Here is a tiny trained network, its code and every weight. The questions are about switching its units off for an input and a target symbol, where a switched-off unit gives its printed mean instead of its output.

import numpy as np


def w(rows, s, z=0):
    codes = np.array(rows[::2]) - 128.0
    scale = np.full(codes.shape[1], s)
    scale[-1] = z or s
    return codes * scale


def f(y):
    return np.maximum(y, 0)


def softmax(a):
    e = np.exp(a - a.max(-1, keepdims=True))
    return e / e.sum(-1, keepdims=True)


def log_softmax(a):
    a = a - a.max(-1, keepdims=True)
    return a - np.log(np.exp(a).sum(-1, keepdims=True))


def net(x, mask):
    ids = ['αγεηλμπτφψ'.index(c) for c in x.split()]
    T = len(ids)
    res = E[ids] + P[:T]
    r = res
    for j in range(3):
        rows = slice(3 * j, 3 * j + 3)
        q, k, v = (r @ M[0][rows].T for M in (Q, K, V))
        z = softmax(np.where(np.tri(T) > 0, q @ k.T / 3**0.5, -1e9)) @ v
        o = O[0][rows]
        res = res + np.where(mask[j], z, o[:, -1]) @ o[:, :-1]
    y = f(res @ A[0][:, :-1].T + A[0][:, -1])
    res = res + np.where(mask[3:7], y, B[0][:, -1]) @ B[0][:, :-1]
    return log_softmax(res[-1] @ U[:, :-1].T + U[:, -1])


Q, K, V, O, A, B = {}, {}, {}, {}, {}, {}
E = w([
[145,137,250,54,156],'α',
[119,182,193,92,205],'γ',
[205,92,141,87,102],'ε',
[83,70,157,84,70],'η',
[147,154,58,203,199],'λ',
[195,110,68,147,184],'μ',
[77,56,111,191,80],'π',
[129,59,125,68,154],'τ',
[152,149,173,148,110],'φ',
[86,160,171,179,77],'ψ',
],0.019)
P = w([
[250,6,230,239,233],'0',
[101,122,63,111,175],'1',
[112,145,66,127,141],'2',
[99,95,243,186,137],'3',
[101,135,67,108,154],'4',
[115,139,63,132,126],'5',
[102,92,247,195,139],'6',
[101,126,64,110,153],'7',
[115,131,58,137,118],'8',
[108,83,253,197,144],'9',
],0.014)
Q[0] = w([
[153,36,99,90,100],'head 1',
[59,120,116,236,121],'head 1',
[5,194,14,9,131],'head 1',
[161,128,88,90,145],'head 2',
[117,192,30,110,135],'head 2',
[125,189,158,66,92],'head 2',
[144,241,60,70,64],'head 3',
[191,133,174,202,158],'head 3',
[145,105,119,118,191],'head 3',
],0.015)
K[0] = w([
[181,96,53,91,104],'head 1',
[99,101,97,207,146],'head 1',
[6,200,65,62,129],'head 1',
[135,148,68,33,127],'head 2',
[94,208,74,78,108],'head 2',
[159,142,188,91,122],'head 2',
[140,203,96,93,22],'head 3',
[197,134,184,212,127],'head 3',
[147,118,151,99,153],'head 3',
],0.016)
V[0] = w([
[253,61,91,102,114],'head 1',
[70,146,96,187,85],'head 1',
[105,104,115,170,174],'head 1',
[98,161,71,90,120],'head 2',
[72,103,190,180,121],'head 2',
[133,101,95,209,138],'head 2',
[73,87,71,123,172],'head 3',
[150,152,130,111,206],'head 3',
[125,72,141,62,153],'head 3',
],0.017)
O[0] = w([
[129,101,106,117,16,215],'head 1',
[61,114,136,186,150,14],'head 1',
[84,209,107,202,135,190],'head 1',
[210,109,126,153,103,4],'head 2',
[73,192,148,64,166,174],'head 2',
[99,112,197,148,138,182],'head 2',
[29,110,17,136,134,117],'head 3',
[128,7,101,104,218,204],'head 3',
[141,126,48,67,155,198],'head 3',
],0.012,0.016)
A[0] = w([
[185,98,125,71,78,4],'neuron 1',
[21,183,215,56,170,164],'neuron 2',
[53,55,155,60,150,117],'neuron 3',
[132,138,254,62,88,3],'neuron 4',
],0.0085,0.0054)
B[0] = w([
[84,252,217,141,189,168],'neuron 1',
[210,90,194,90,114,254],'neuron 2',
[71,116,62,204,201,216],'neuron 3',
[164,144,35,255,82,183],'neuron 4',
],0.0075,0.035)
U = w([
[164,71,165,71,138,114],'α',
[164,254,95,151,209,74],'γ',
[173,106,148,42,61,254],'ε',
[59,184,135,60,135,160],'η',
[167,198,121,229,180,2],'λ',
[229,84,101,171,98,112],'μ',
[85,175,134,180,165,75],'π',
[136,100,85,140,99,208],'τ',
[138,247,90,184,132,179],'φ',
[92,217,177,129,165,79],'ψ',
],0.007,0.0055)

Each question gives the input, a string of symbols that net reads in full, and the target symbol t.
The units are the heads (3 rows each of Q, K, V and O) and the neurons (one row each of A and B). Each row of codes is followed by its name. A weight is (code - 128) times the scale printed after its matrix; where a second scale follows, it is the last column's (O, A, B and U).
mask holds one flag per unit, heads first, then neurons. A switched-off unit (its flag False) gives its mean, the last column of its rows in O or B, instead of its output. The means were averaged over made-up inputs and are rounded, as every weight is.
A unit's drop is (log p(t) with every unit on - log p(t) with that unit switched off) / (log p(t) with every unit on - log p(t) with every unit switched off).
The circuit of an input: a set's keep is (log p(t) with only the set's units on - log p(t) with every unit switched off) / (log p(t) with every unit on - log p(t) with every unit switched off). Starting from all 7 units, units are removed one at a time, each time the one whose removal leaves the highest keep (on an exact tie, the one counted first), for as long as the keep stays at least 0.8.
circuit, biggest first: the units of the circuit, biggest drop first
unit that matters most: the unit with the biggest drop
heads that matter: for each layer, one digit per head in row order, 1 if its drop is at least 0.15 and else 0, layers parted by /
input α η μ, target μ: unit that matters most	head 2
input η ε τ, target τ: circuit, biggest first	(head 3; neuron 2; head 2)
input ε ε ε τ η α η τ φ λ, target φ: heads that matter	111
input ε γ α, target α: circuit, biggest first	(neuron 2; head 1)
input φ η τ μ ε φ γ γ ε φ, target μ: circuit, biggest first	(neuron 4; head 3; neuron 1)
input μ τ γ λ μ η φ, target τ: circuit, biggest first	(head 1; head 3; neuron 2)
input ψ ε μ μ γ τ α, target λ: heads that matter	111
input γ ψ ε ε ε γ γ φ ε, target ε: heads that matter	110
input α ψ φ ε, target γ: circuit, biggest first	(neuron 1; head 1; head 3; neuron 4)
input γ η φ λ ψ γ μ, target α: heads that matter	011
input τ ψ λ τ γ γ ψ φ φ λ, target η: circuit, biggest first	(head 3; neuron 4; head 2)
input η γ γ γ γ η γ, target ε: heads that matter	101
input γ φ α, target α: heads that matter	010
input γ ε γ ψ τ π η, target α: circuit, biggest first	(head 3)
input τ τ ψ, target ψ: heads that matter	101
input ε τ ε γ ε γ η, target φ: heads that matter	101
input γ ψ μ π, target α: circuit, biggest first	(neuron 2; head 3; head 2)
input π α π γ α γ τ α γ φ, target ψ: heads that matter	111
input τ ε φ, target φ: circuit, biggest first	(neuron 2; head 3; head 1)
input α ε φ π, target γ: heads that matter	101
